Below is a small trained network, with its code and all its weights. Each question gives an input and a target symbol and asks what happens when units are switched off, that is, made to give their printed mean instead of their output.

import numpy as np


def w(rows, s, z=0):
    codes = np.array(rows[::2]) - 128.0
    scale = np.full(codes.shape[1], s)
    scale[-1] = z or s
    return codes * scale


def norm(h):
    return h / np.sqrt((h * h).mean(-1, keepdims=True) + 1e-5)


def f(y):
    return y / 2 * (1 + np.tanh(0.7978845608 * (y + 0.044715 * y**3)))


def softmax(a):
    e = np.exp(a - a.max(-1, keepdims=True))
    return e / e.sum(-1, keepdims=True)


def log_softmax(a):
    a = a - a.max(-1, keepdims=True)
    return a - np.log(np.exp(a).sum(-1, keepdims=True))


def net(x, mask):
    ids = ['ΓΣβζλψω'.index(c) for c in x.split()]
    T = len(ids)
    res = E[ids] + P[:T]
    r = norm(res)
    for j in range(3):
        rows = slice(3 * j, 3 * j + 3)
        q, k, v = (r @ M[0][rows].T for M in (Q, K, V))
        z = softmax(np.where(np.tri(T) > 0, q @ k.T / 3**0.5, -1e9)) @ v
        o = O[0][rows]
        res = res + np.where(mask[j], z, o[:, -1]) @ o[:, :-1]
    y = f(norm(res) @ A[0][:, :-1].T + A[0][:, -1])
    res = res + np.where(mask[3:7], y, B[0][:, -1]) @ B[0][:, :-1]
    return log_softmax(norm(res)[-1] @ U[:, :-1].T + U[:, -1])


Q, K, V, O, A, B = {}, {}, {}, {}, {}, {}
E = w([
[117,84,102,113,90],'Γ',
[93,78,73,109,69],'Σ',
[112,83,108,113,86],'β',
[101,36,137,117,121],'ζ',
[156,110,197,82,7],'λ',
[145,239,130,71,46],'ψ',
[203,120,76,111,200],'ω',
],0.014)
P = w([
[125,108,109,2,126],'0',
[81,90,109,91,115],'1',
[202,90,143,76,110],'2',
[98,110,125,117,118],'3',
[214,88,162,130,104],'4',
[98,128,125,133,114],'5',
[192,108,165,160,98],'6',
[98,148,131,150,130],'7',
[177,146,142,188,91],'8',
[90,138,160,139,122],'9',
[192,171,155,181,53],'10',
],0.018)
Q[0] = w([
[146,236,172,239,195],'h1',
[37,119,21,116,77],'h1',
[148,143,52,49,186],'h1',
[46,135,93,22,140],'h2',
[137,58,178,153,154],'h2',
[89,169,83,88,228],'h2',
[27,73,86,107,60],'h3',
[6,151,133,18,99],'h3',
[92,92,114,115,107],'h3',
],0.012)
K[0] = w([
[128,119,91,93,252],'h1',
[133,139,116,212,53],'h1',
[169,135,95,135,130],'h1',
[110,103,168,167,204],'h2',
[113,94,174,56,110],'h2',
[135,121,93,89,218],'h2',
[141,186,109,232,156],'h3',
[111,214,150,230,159],'h3',
[109,109,103,187,114],'h3',
],0.014)
V[0] = w([
[164,143,136,131,180],'h1',
[104,81,72,101,131],'h1',
[57,177,171,58,96],'h1',
[192,117,153,94,209],'h2',
[199,163,82,99,70],'h2',
[114,126,113,19,121],'h2',
[177,102,63,109,172],'h3',
[112,139,147,58,128],'h3',
[126,251,148,117,131],'h3',
],0.015)
O[0] = w([
[153,138,69,105,102,41],'h1',
[167,102,151,165,167,216],'h1',
[77,176,122,119,184,193],'h1',
[105,160,248,123,183,74],'h2',
[200,126,104,85,117,231],'h2',
[168,136,145,163,130,254],'h2',
[168,204,169,92,207,176],'h3',
[101,117,91,107,142,205],'h3',
[129,82,111,158,208,10],'h3',
],0.014,0.0098)
A[0] = w([
[109,2,108,141,113,159],'n1',
[154,224,195,93,50,45],'n2',
[222,188,79,106,130,255],'n3',
[197,148,233,97,245,94],'n4',
],0.0094,0.0035)
B[0] = w([
[145,174,122,129,245,147],'n1',
[106,98,48,154,178,199],'n2',
[205,101,231,29,174,252],'n3',
[116,199,169,43,159,211],'n4',
],0.011)
U = w([
[122,181,139,179,88,1],'Γ',
[222,74,173,177,69,76],'Σ',
[215,171,125,222,50,94],'β',
[74,125,247,253,38,156],'ζ',
[66,173,47,72,3,129],'λ',
[81,30,69,153,212,103],'ψ',
[97,156,243,46,140,186],'ω',
],0.0067,0.0041)

Each question gives the input, a string of symbols that net reads in full, and the target symbol t.
The units are the heads (3 rows each of Q, K, V and O) and the neurons (one row each of A and B). Each row of codes is followed by its name. A weight is (code - 128) times the scale printed after its matrix; where a second scale follows, it is the last column's (O, A, B and U).
mask holds one flag per unit, heads first, then neurons. A switched-off unit (its flag False) gives its mean, the last column of its rows in O or B, instead of its output. The means were averaged over made-up inputs and are rounded, as every weight is.
A unit's drop is (log p(t) with every unit on - log p(t) with that unit switched off) / (log p(t) with every unit on - log p(t) with every unit switched off).
The circuit of an input: a set's keep is (log p(t) with only the set's units on - log p(t) with every unit switched off) / (log p(t) with every unit on - log p(t) with every unit switched off). Starting from all 7 units, units are removed one at a time, each time the one whose removal leaves the highest keep (on an exact tie, the one counted first), for as long as the keep stays at least 0.8.
circuit, biggest first: the units of the circuit, biggest drop first
k most important neurons: the k neurons with the biggest drops, biggest first
which heads matter: for each layer, one digit per head in row order, 1 if its drop is at least 0.15 and else 0, layers parted by /
drop of u: that unit's drop, to one decimal
input Σ Σ ψ λ ω ω Γ ζ ψ ζ, target ψ: circuit, biggest first : h3
input Σ β ψ Σ ζ β, target ζ: circuit, biggest first : h1; h3; n3
input Σ ζ λ ω ω ψ ω λ Σ Γ, target λ: which heads matter : 110
input Γ Γ Γ λ, target λ: circuit, biggest first : h1; h3; n3
input ω Σ Σ Σ, target Σ: which heads matter : 101
input ζ β λ ω λ λ ζ ζ, target λ: circuit, biggest first : n3; h3; h1
input ψ ω ω ω ω ζ ψ Γ, target ψ: circuit, biggest first : h3; n3
input ω Γ Σ λ Σ Σ Σ Σ β λ, target λ: which heads matter : 110
input Σ λ Σ β, target λ: which heads matter : 101
input Σ ω ω Σ ω Γ Σ Σ, target Σ: which heads matter : 100
input ψ Σ Σ β, target β: which heads matter : 111
input β ω ω ζ ζ λ Σ λ Σ ψ Σ, target λ: which heads matter : 110
input ψ Σ ζ ζ, target ζ: 2 most important neurons : n3; n4
input Γ Σ λ ζ, target λ: circuit, biggest first : h3; n3; h1
input Γ Γ ψ β, target ψ: circuit, biggest first : h3; n3
input ζ ζ ψ ψ Σ Σ, target ψ: circuit, biggest first : h3
input Σ ω ζ Σ ω ω λ ζ β Σ, target ζ: circuit, biggest first : h3; n3
input Σ Σ Σ ω ζ Σ ζ Γ, target ζ: 2 most important neurons : n3; n2
input Σ λ ω λ ω λ Σ Σ, target λ: 3 most important neurons : n3; n2; n1
input Γ ζ Σ Γ Σ ζ, target ζ: most important neuron : n3
input ζ β ω ψ Σ ψ, target ψ: 2 most important neurons : n3; n4
input Σ ψ λ Σ, target ψ: drop of h3 : 1.1
